Here is a tiny trained network, its code and every weight. The questions are about switching its units off for an input and a target symbol, where a switched-off unit gives its printed mean instead of its output.

import numpy as np


def w(rows, s, z=0):
    codes = np.array(rows[::2]) - 128.0
    scale = np.full(codes.shape[1], s)
    scale[-1] = z or s
    return codes * scale


def norm(h):
    return h / np.sqrt((h * h).mean(-1, keepdims=True) + 1e-5)


def f(y):
    return np.maximum(y, 0)


def softmax(a):
    e = np.exp(a - a.max(-1, keepdims=True))
    return e / e.sum(-1, keepdims=True)


def log_softmax(a):
    a = a - a.max(-1, keepdims=True)
    return a - np.log(np.exp(a).sum(-1, keepdims=True))


def net(x, mask):
    ids = ['ΓΔΨεζτ'.index(c) for c in x.split()]
    T = len(ids)
    res = E[ids] + P[:T]
    u = 0
    for l in range(2):
        r = norm(res)
        for j in range(3):
            rows = slice(3 * j, 3 * j + 3)
            q, k, v = (r @ M[l][rows].T for M in (Q, K, V))
            z = softmax(np.where(np.tri(T) > 0, q @ k.T / 3**0.5, -1e9)) @ v
            o = O[l][rows]
            res = res + np.where(mask[u + j], z, o[:, -1]) @ o[:, :-1]
        u += 3
        y = f(norm(res) @ A[l][:, :-1].T + A[l][:, -1])
        res = res + np.where(mask[u : u + 16], y, B[l][:, -1]) @ B[l][:, :-1]
        u += 16
    return log_softmax(norm(res)[-1] @ U[:, :-1].T + U[:, -1])


Q, K, V, O, A, B = {}, {}, {}, {}, {}, {}
E = w([
[30,103,173,1,98],'Γ',
[84,246,145,160,121],'Δ',
[221,26,146,119,174],'Ψ',
[23,139,134,173,205],'ε',
[137,138,162,153,34],'ζ',
[121,190,108,145,72],'τ',
],0.016)
P = w([
[155,71,121,66,148],'0',
[73,111,8,219,136],'1',
[90,102,68,206,143],'2',
[113,115,136,173,168],'3',
[128,136,119,150,142],'4',
[141,145,114,121,125],'5',
[124,134,132,138,149],'6',
[128,138,131,132,141],'7',
[141,156,179,169,154],'8',
[143,157,116,119,127],'9',
[156,155,157,97,149],'10',
[132,168,103,123,124],'11',
],0.011)
Q[0] = w([
[162,211,193,82,150],'L0H0',
[66,141,185,162,107],'L0H0',
[2,108,100,119,128],'L0H0',
[101,132,64,167,154],'L0H1',
[85,229,208,117,102],'L0H1',
[45,239,154,181,77],'L0H1',
[64,68,198,85,52],'L0H2',
[96,30,52,110,138],'L0H2',
[163,166,145,144,63],'L0H2',
],0.0079)
K[0] = w([
[132,126,59,82,44],'L0H0',
[105,170,131,141,153],'L0H0',
[42,220,153,152,150],'L0H0',
[213,163,191,177,87],'L0H1',
[144,135,57,104,118],'L0H1',
[171,87,103,1,88],'L0H1',
[201,80,161,64,151],'L0H2',
[109,136,104,155,78],'L0H2',
[112,139,207,72,218],'L0H2',
],0.0089)
V[0] = w([
[80,77,237,153,99],'L0H0',
[132,66,164,102,147],'L0H0',
[107,92,178,72,111],'L0H0',
[117,103,253,182,165],'L0H1',
[85,112,103,213,215],'L0H1',
[199,13,188,144,82],'L0H1',
[94,101,87,95,170],'L0H2',
[85,102,168,136,254],'L0H2',
[91,203,169,152,75],'L0H2',
],0.0091)
O[0] = w([
[68,68,42,252,26,96],'L0H0',
[40,89,113,138,45,17],'L0H0',
[60,162,161,150,93,44],'L0H0',
[122,80,4,246,3,2],'L0H1',
[93,84,33,134,132,35],'L0H1',
[223,164,168,228,129,57],'L0H1',
[189,40,85,117,143,144],'L0H2',
[29,88,38,214,218,139],'L0H2',
[143,227,139,201,162,220],'L0H2',
],0.0056,0.0051)
A[0] = w([
[43,160,119,70,156,4],'L0N0',
[150,155,166,147,122,75],'L0N1',
[130,169,202,105,41,78],'L0N2',
[191,175,166,224,255,152],'L0N3',
[70,84,94,125,240,132],'L0N4',
[171,27,120,105,109,181],'L0N5',
[198,145,172,209,169,141],'L0N6',
[47,124,44,100,166,85],'L0N7',
[202,158,103,142,126,32],'L0N8',
[217,78,113,83,138,140],'L0N9',
[60,41,129,141,156,190],'L0N10',
[120,122,147,108,58,200],'L0N11',
[132,135,190,71,200,167],'L0N12',
[73,124,106,63,143,136],'L0N13',
[131,18,168,159,110,97],'L0N14',
[79,59,187,154,186,149],'L0N15',
],0.0083,0.0034)
B[0] = w([
[98,153,95,221,185,156],'L0N0',
[120,187,142,160,110,154],'L0N1',
[166,158,167,133,169,163],'L0N2',
[201,84,99,95,167,254],'L0N3',
[196,85,175,200,100,186],'L0N4',
[189,129,95,53,135,150],'L0N5',
[102,113,110,56,122,193],'L0N6',
[152,69,148,137,152,169],'L0N7',
[108,149,114,166,123,141],'L0N8',
[198,89,127,32,135,144],'L0N9',
[194,118,171,59,146,164],'L0N10',
[192,180,107,158,175,145],'L0N11',
[163,122,88,102,101,216],'L0N12',
[148,167,133,211,156,158],'L0N13',
[212,186,2,96,150,144],'L0N14',
[170,123,120,134,63,159],'L0N15',
],0.0063,0.0095)
Q[1] = w([
[127,254,93,142,158],'L1H0',
[162,81,140,85,40],'L1H0',
[164,66,112,116,200],'L1H0',
[184,196,104,72,156],'L1H1',
[160,155,102,162,140],'L1H1',
[53,129,99,99,166],'L1H1',
[122,107,184,125,120],'L1H2',
[170,147,137,98,139],'L1H2',
[95,138,78,180,119],'L1H2',
],0.011)
K[1] = w([
[142,180,87,246,173],'L1H0',
[110,76,156,103,183],'L1H0',
[198,133,99,134,53],'L1H0',
[130,164,132,123,71],'L1H1',
[91,39,181,75,77],'L1H1',
[174,68,151,99,122],'L1H1',
[111,133,93,100,191],'L1H2',
[92,122,161,86,134],'L1H2',
[130,171,90,86,163],'L1H2',
],0.011)
V[1] = w([
[172,168,103,106,94],'L1H0',
[155,75,245,115,80],'L1H0',
[98,235,59,197,158],'L1H0',
[224,120,87,152,88],'L1H1',
[202,115,192,116,90],'L1H1',
[119,122,198,124,169],'L1H1',
[107,17,105,32,60],'L1H2',
[201,154,206,220,77],'L1H2',
[123,140,1,192,108],'L1H2',
],0.009)
O[1] = w([
[192,92,77,163,74,201],'L1H0',
[87,137,21,152,108,42],'L1H0',
[179,82,254,148,148,198],'L1H0',
[166,92,77,196,130,225],'L1H1',
[43,14,88,188,71,210],'L1H1',
[78,95,148,97,97,160],'L1H1',
[141,166,64,83,120,2],'L1H2',
[129,44,147,170,215,156],'L1H2',
[220,183,113,152,179,61],'L1H2',
],0.0091,0.0039)
A[1] = w([
[79,90,98,150,116,192],'L1N0',
[120,85,92,117,88,50],'L1N1',
[114,129,160,142,99,155],'L1N2',
[121,121,73,79,118,53],'L1N3',
[38,129,159,185,114,155],'L1N4',
[115,171,175,199,152,78],'L1N5',
[69,139,138,139,139,24],'L1N6',
[114,84,250,121,62,163],'L1N7',
[76,156,147,129,157,30],'L1N8',
[99,181,134,91,88,52],'L1N9',
[194,94,142,123,105,209],'L1N10',
[132,118,99,63,105,91],'L1N11',
[97,216,137,114,147,203],'L1N12',
[144,67,94,212,151,254],'L1N13',
[171,146,69,124,94,167],'L1N14',
[91,123,97,61,159,124],'L1N15',
],0.014,0.0041)
B[1] = w([
[60,148,178,76,68,161],'L1N0',
[94,176,125,75,37,145],'L1N1',
[92,143,143,166,195,153],'L1N2',
[136,117,119,99,113,150],'L1N3',
[87,98,128,96,180,157],'L1N4',
[180,149,113,133,170,179],'L1N5',
[119,107,137,118,212,135],'L1N6',
[23,165,181,166,110,254],'L1N7',
[145,122,150,81,199,139],'L1N8',
[167,132,117,96,98,145],'L1N9',
[92,198,81,171,117,237],'L1N10',
[188,140,155,84,85,162],'L1N11',
[128,91,166,71,254,172],'L1N12',
[123,99,210,167,145,246],'L1N13',
[85,217,133,127,113,171],'L1N14',
[140,67,174,172,126,175],'L1N15',
],0.0084,0.0093)
U = w([
[77,240,115,171,75,34],'Γ',
[193,175,223,84,116,225],'Δ',
[215,80,113,124,78,240],'Ψ',
[158,207,97,86,254,19],'ε',
[107,6,122,161,171,70],'ζ',
[50,121,140,6,146,254],'τ',
],0.0087,0.00079)

Each question gives the input, a string of symbols that net reads in full, and the target symbol t.
The units are the heads (3 rows each of Q, K, V and O) and the neurons (one row each of A and B). Each row of codes is followed by its name. A weight is (code - 128) times the scale printed after its matrix; where a second scale follows, it is the last column's (O, A, B and U).
mask holds one flag per unit, layer by layer, with each layer's heads first. A switched-off unit (its flag False) gives its mean, the last column of its rows in O or B, instead of its output. The means were averaged over made-up inputs and are rounded, as every weight is.
A unit's drop is (log p(t) with every unit on - log p(t) with that unit switched off) / (log p(t) with every unit on - log p(t) with every unit switched off).
The circuit of an input: a set's keep is (log p(t) with only the set's units on - log p(t) with every unit switched off) / (log p(t) with every unit on - log p(t) with every unit switched off). Starting from the 12 units with the biggest drops (on a tie, the unit counted first), units are removed one at a time, each time the one whose removal leaves the highest keep (on an exact tie, the one counted first), for as long as the keep stays at least 0.8.
units of the circuit, in order: the units of the circuit, biggest drop first
most important unit: the unit with the biggest drop
k most important neurons: the k neurons with the biggest drops, biggest first
heads that matter: for each layer, one digit per head in row order, 1 if its drop is at least 0.15 and else 0, layers parted by /
drop of u: that unit's drop, to one decimal
input Γ τ Δ Ψ ε ε Ψ ε τ ζ τ, target Γ: units of the circuit, in order	[L0H0, L1N10]
input ζ ε ζ ε ε τ τ τ ζ Ψ τ ζ, target ζ: units of the circuit, in order	[L1H2, L1H1]
input ζ ε τ ε ζ Δ ζ ε ε, target ζ: units of the circuit, in order	[L1H1, L0N3]
input Ψ τ Ψ τ ε τ, target Ψ: units of the circuit, in order	[L0H1, L1N7]
input Γ Ψ Ψ ζ τ τ ζ τ Ψ τ Ψ ζ, target Γ: units of the circuit, in order	[L1N10]
input ζ τ ε ε τ ε Γ, target ζ: units of the circuit, in order	[L1H2, L0H1]
input Ψ τ τ, target Ψ: units of the circuit, in order	[L1H1, L1N7]
input ε Γ τ, target ε: heads that matter	001 / 011
input Δ τ τ τ τ ε, target Δ: units of the circuit, in order	[L1H0, L0H2]
input ζ τ Δ, target ζ: heads that matter	000 / 011
input Γ ε ζ τ τ τ Ψ ζ τ, target Γ: heads that matter	101 / 001
input τ ε τ τ, target τ: units of the circuit, in order	[L0H1, L1H2, L1H1, L1H0]
input ζ Ψ Ψ τ τ Δ τ τ ζ, target ζ: heads that matter	010 / 011
input Γ Ψ Δ ζ, target Γ: most important neuron	[L1N14]
input Ψ τ τ τ τ Ψ τ τ τ Ψ ζ, target Ψ: units of the circuit, in order	[L0H1, L1H1]
input Ψ ε τ ε τ ζ, target Ψ: units of the circuit, in order	[L0H2, L0H1]
input ζ τ ε τ, target ζ: units of the circuit, in order	[L1H1, L0H2]
input ζ τ ζ ε ε τ ζ τ Γ, target ζ: units of the circuit, in order	[L0H1, L1H1]
input ε ε Δ Δ ζ Ψ, target ε: heads that matter	010 / 011
input ζ Γ τ ζ τ Δ, target ζ: heads that matter	010 / 011
input τ τ ε Ψ Δ, target τ: units of the circuit, in order	[L0H1, L1H2, L1H1, L0H2]
input τ Δ ε ζ ε τ ε Ψ, target τ: most important unit	L0H1
input ζ τ τ τ Δ ε, target ζ: heads that matter	000 / 011
input Δ τ ε, target Δ: heads that matter	010 / 110
input ε Γ ζ, target ε: heads that matter	100 / 111
input τ Δ τ τ ε ε, target τ: drop of L1H2	0.6
input τ ζ ε ζ, target τ: drop of L1H2	0.3
input τ ε τ Ψ, target Ψ: drop of L1H2	-0.2
